Below are the code and all the weights of a small trained network. Each question names an input and a class and asks about switching units off, where a switched-off unit gives its printed mean instead of its output.

import numpy as np


def w(rows, s, z=0):
    codes = np.array(rows[::2]) - 128.0
    scale = np.full(codes.shape[1], s)
    scale[-1] = z or s
    return codes * scale


def f(y):
    return np.maximum(y, 0)


def log_softmax(a):
    a = a - a.max(-1, keepdims=True)
    return a - np.log(np.exp(a).sum(-1, keepdims=True))


def net(x, mask):
    res = np.array(x, float).reshape(1, 4) / 4 @ E
    y = f(res @ A[0][:, :-1].T + A[0][:, -1])
    res = res + np.where(mask, y, B[0][:, -1]) @ B[0][:, :-1]
    return log_softmax(res[-1] @ U[:, :-1].T + U[:, -1])


A, B = {}, {}
E = w([
[60,62,123,58,185],'x0',
[128,147,96,206,227],'x1',
[151,100,6,120,94],'x2',
[210,33,160,125,147],'x3',
],0.012)
A[0] = w([
[225,142,143,175,96,49],'n0',
[75,205,120,137,109,50],'n1',
[133,137,122,141,159,2],'n2',
[139,130,173,117,145,32],'n3',
[148,101,160,46,36,91],'n4',
[58,73,98,88,166,198],'n5',
[127,84,22,182,135,67],'n6',
[148,131,83,73,120,70],'n7',
[154,148,78,170,254,126],'n8',
[134,149,116,193,219,70],'n9',
[84,108,100,151,213,45],'n10',
[52,173,107,99,140,61],'n11',
[109,128,216,139,121,96],'n12',
[146,133,124,189,150,48],'n13',
[204,87,157,85,149,66],'n14',
[199,75,138,123,162,54],'n15',
[181,178,148,149,102,138],'n16',
[128,173,147,72,67,44],'n17',
[111,101,92,110,130,20],'n18',
[138,141,156,66,92,19],'n19',
[110,181,121,96,111,17],'n20',
[109,149,196,145,143,67],'n21',
[156,95,52,112,71,116],'n22',
[177,172,98,182,68,204],'n23',
[88,146,229,142,169,79],'n24',
[56,170,101,144,116,55],'n25',
[184,38,142,156,135,48],'n26',
[112,128,125,104,94,62],'n27',
[185,31,164,165,141,43],'n28',
[138,140,119,210,147,98],'n29',
[130,68,146,48,194,24],'n30',
[136,123,33,116,116,46],'n31',
],0.015,0.005)
B[0] = w([
[73,35,159,140,100,210],'n0',
[150,88,31,173,104,194],'n1',
[114,151,138,90,103,139],'n2',
[184,162,163,163,149,156],'n3',
[123,184,125,41,78,223],'n4',
[50,28,234,170,89,244],'n5',
[171,185,204,155,174,223],'n6',
[176,141,168,133,112,168],'n7',
[143,149,142,57,96,249],'n8',
[143,158,137,65,82,217],'n9',
[130,145,149,54,35,201],'n10',
[184,60,54,176,72,196],'n11',
[177,211,184,163,170,202],'n12',
[118,140,128,67,91,171],'n13',
[155,128,57,150,86,199],'n14',
[152,125,51,149,82,202],'n15',
[29,30,166,149,91,196],'n16',
[120,178,107,86,67,182],'n17',
[103,135,165,169,147,157],'n18',
[137,168,138,85,99,167],'n19',
[147,114,100,132,106,157],'n20',
[211,159,186,191,196,190],'n21',
[215,203,221,148,235,218],'n22',
[94,41,200,146,110,229],'n23',
[164,166,184,191,165,232],'n24',
[187,103,1,194,94,186],'n25',
[168,144,57,176,65,213],'n26',
[166,121,145,116,86,151],'n27',
[178,120,39,161,105,223],'n28',
[114,138,135,57,75,190],'n29',
[84,67,149,154,88,217],'n30',
[193,146,182,187,187,198],'n31',
],0.0092,0.014)
U = w([
[196,191,186,176,182,115],'0',
[171,114,15,172,103,116],'1',
[78,52,186,142,103,103],'2',
[149,188,137,7,91,106],'3',
[119,120,143,119,143,254],'4',
[41,157,104,106,168,120],'5',
[113,105,113,126,206,114],'6',
[82,154,101,121,172,116],'7',
],0.014,0.028)

Each question gives the input, the list of numbers given to net, and the class t.
The units are the neurons (one row each of A and B). Each row of codes is followed by its name. A weight is (code - 128) times the scale printed after its matrix; where a second scale follows, it is the last column's (A, B and U).
mask holds one flag per neuron, in row order. A switched-off neuron (its flag False) gives its mean, the last column of its row in B, instead of its output. The means were averaged over made-up inputs and are rounded, as every weight is.
A unit's drop is (log p(t) with every unit on - log p(t) with that unit switched off) / (log p(t) with every unit on - log p(t) with every unit switched off).
The circuit of an input: a set's keep is (log p(t) with only the set's units on - log p(t) with every unit switched off) / (log p(t) with every unit on - log p(t) with every unit switched off). Starting from the 12 units with the biggest drops (on a tie, the unit counted first), units are removed one at a time, each time the one whose removal leaves the highest keep (on an exact tie, the one counted first), for as long as the keep stays at least 0.8.
circuit, biggest first: the units of the circuit, biggest drop first
most important unit: the unit with the biggest drop
k most important neurons: the k neurons with the biggest drops, biggest first
drop of u: that unit's drop, to one decimal
input [-2,-8,-5,3], class 3: most important unit : n4
input [3,7,-2,-8], class 1: 2 most important neurons : n25, n11
input [7,6,1,8], class 1: 2 most important neurons : n28, n26
input [-8,-8,-3,5], class 2: 4 most important neurons : n0, n16, n23, n8
input [7,1,0,-6], class 2: 3 most important neurons : n5, n28, n26
input [8,-6,8,-7], class 0: 2 most important neurons : n22, n31
input [-2,-8,2,7], class 3: 2 most important neurons : n4, n22
input [-2,-7,6,1], class 3: 4 most important neurons : n4, n24, n17, n21
input [-8,8,8,-2], class 0: 2 most important neurons : n6, n31
input [-8,-5,-6,7], class 2: 4 most important neurons : n0, n16, n23, n25
input [7,-4,-8,7], class 0: 2 most important neurons : n12, n24
input [7,-1,-7,-8], class 1: 4 most important neurons : n11, n25, n1, n22
input [-6,8,7,-6], class 3: 3 most important neurons : n29, n8, n9
input [-7,-3,0,-6], class 2: 3 most important neurons : n23, n16, n28
input [3,5,6,-1], class 0: circuit, biggest first : n6
input [-2,6,2,-1], class 3: drop of n3 : 0.0
input [-1,5,-6,8], class 1: drop of n28 : 0.2
input [5,-8,3,7], class 3: drop of n0 : 0.1
